Here is a tiny trained network, its code and every weight. The questions are about switching its units off for an input and a class, where a switched-off unit gives its printed mean instead of its output.

import numpy as np


def w(rows, s, z=0):
    codes = np.array(rows[::2]) - 128.0
    scale = np.full(codes.shape[1], s)
    scale[-1] = z or s
    return codes * scale


def norm(h):
    return h / np.sqrt((h * h).mean(-1, keepdims=True) + 1e-5)


def f(y):
    return y / 2 * (1 + np.tanh(0.7978845608 * (y + 0.044715 * y**3)))


def log_softmax(a):
    a = a - a.max(-1, keepdims=True)
    return a - np.log(np.exp(a).sum(-1, keepdims=True))


def net(x, mask):
    res = np.array(x, float).reshape(1, 5) / 4 @ E
    u = 0
    for l in range(2):
        y = f(norm(res) @ A[l][:, :-1].T + A[l][:, -1])
        res = res + np.where(mask[u : u + 3], y, B[l][:, -1]) @ B[l][:, :-1]
        u += 3
    return log_softmax(norm(res)[-1] @ U[:, :-1].T + U[:, -1])


A, B = {}, {}
E = w([
[159,100,50,141,102,89,91,136,141,83,72,148],'x0',
[166,144,104,157,191,157,49,186,108,1,88,77],'x1',
[126,42,164,118,196,203,130,46,112,132,71,74],'x2',
[143,168,239,158,174,118,122,90,81,64,73,175],'x3',
[193,60,70,218,91,19,141,76,123,23,128,13],'x4',
],0.0071)
A[0] = w([
[106,157,154,125,203,225,187,146,131,126,59,172,246],'0.n0',
[104,253,222,149,108,54,167,110,115,127,239,20,3],'0.n1',
[179,40,112,119,132,182,142,82,166,115,67,200,31],'0.n2',
],0.0056,0.0021)
B[0] = w([
[85,183,127,250,128,157,97,66,158,89,111,58,253],'0.n0',
[74,118,220,105,144,120,138,152,30,198,109,91,198],'0.n1',
[67,119,99,103,121,147,80,128,57,136,86,71,151],'0.n2',
],0.012,0.0048)
A[1] = w([
[137,81,114,127,160,238,133,136,103,71,121,97,85],'1.n0',
[105,201,166,90,132,121,149,84,206,192,130,157,5],'1.n1',
[59,173,160,97,116,130,100,114,58,253,125,8,200],'1.n2',
],0.0077,0.0019)
B[1] = w([
[126,135,112,106,109,95,114,69,177,176,107,140,162],'1.n0',
[80,99,114,87,176,174,188,155,123,7,183,63,157],'1.n1',
[152,138,152,146,76,107,110,153,100,119,112,150,248],'1.n2',
],0.016,0.011)
U = w([
[169,137,53,61,78,103,109,205,211,173,170,184,70],'0',
[126,106,190,83,35,116,132,165,50,188,111,121,120],'1',
[123,106,98,155,161,162,61,2,201,164,56,56,119],'2',
[199,89,132,50,241,160,146,125,119,175,143,177,23],'3',
[90,87,125,60,150,177,252,156,108,86,187,134,83],'4',
[163,195,127,200,131,128,128,134,161,49,149,81,253],'5',
],0.0097,0.0053)

Each question gives the input, the list of numbers given to net, and the class t.
The units are the neurons (one row each of A and B). Each row of codes is followed by its name. A weight is (code - 128) times the scale printed after its matrix; where a second scale follows, it is the last column's (A, B and U).
mask holds one flag per neuron, layer by layer. A switched-off neuron (its flag False) gives its mean, the last column of its row in B, instead of its output. The means were averaged over made-up inputs and are rounded, as every weight is.
A unit's drop is (log p(t) with every unit on - log p(t) with that unit switched off) / (log p(t) with every unit on - log p(t) with every unit switched off).
The circuit of an input: a set's keep is (log p(t) with only the set's units on - log p(t) with every unit switched off) / (log p(t) with every unit on - log p(t) with every unit switched off). Starting from all 6 units, units are removed one at a time, each time the one whose removal leaves the highest keep (on an exact tie, the one counted first), for as long as the keep stays at least 0.8.
circuit, biggest first: the units of the circuit, biggest drop first
most important unit: the unit with the biggest drop
top k neurons: the k neurons with the biggest drops, biggest first
k most important neurons of layer l: the k neurons of layer l with the biggest drops, biggest first
input [4,4,4,7,2], class 2: circuit, biggest first => [1.n0; 1.n2]
input [-2,-1,0,7,-7], class 5: circuit, biggest first => [0.n0]
input [3,-8,5,5,-6], class 5: circuit, biggest first => [0.n0; 1.n1]
input [-1,6,-1,1,-3], class 2: circuit, biggest first => [1.n2; 1.n0]
input [-4,-6,6,5,-2], class 5: top 4 neurons => [0.n0; 1.n1; 1.n2; 0.n1]
input [-8,3,0,-8,8], class 1: top 2 neurons => [0.n1; 0.n0]
input [-4,1,1,7,-8], class 5: top 2 neurons => [0.n0; 1.n1]
input [-2,6,5,-5,8], class 2: top 2 neurons => [1.n0; 1.n2]
input [6,-7,7,-8,1], class 1: top 2 neurons => [0.n2; 0.n0]
input [5,-8,3,-2,-8], class 4: top 2 neurons => [1.n1; 0.n1]
input [-1,-3,-8,-8,-3], class 4: 2 most important neurons of layer 1 => [1.n1; 1.n0]
input [3,8,1,-4,-3], class 2: top 2 neurons => [1.n0; 1.n2]
input [3,-4,2,-1,-4], class 5: 2 most important neurons of layer 0 => [0.n1; 0.n0]
input [-3,-4,-1,8,7], class 1: circuit, biggest first => [0.n1]
input [-5,4,-7,-8,-1], class 1: circuit, biggest first => [0.n1; 1.n2]
input [2,1,-8,-5,4], class 0: top 3 neurons => [0.n0; 1.n1; 1.n2]
input [2,-4,2,-4,0], class 0: top 2 neurons => [0.n1; 0.n0]
input [-5,-4,-2,-7,-2], class 4: top 2 neurons => [1.n1; 0.n2]
input [3,5,2,-4,2], class 2: 2 most important neurons of layer 1 => [1.n2; 1.n0]
input [1,-1,5,6,6], class 2: most important unit => 1.n2
input [-6,-1,8,-4,7], class 1: top 3 neurons => [0.n0; 1.n2; 1.n1]
input [-5,-1,-4,-7,-2], class 4: 2 most important neurons of layer 0 => [0.n2; 0.n0]
input [0,-5,-1,-1,5], class 1: 2 most important neurons of layer 0 => [0.n1; 0.n0]
input [5,-2,-6,5,-2], class 4: 2 most important neurons of layer 0 => [0.n0; 0.n2]
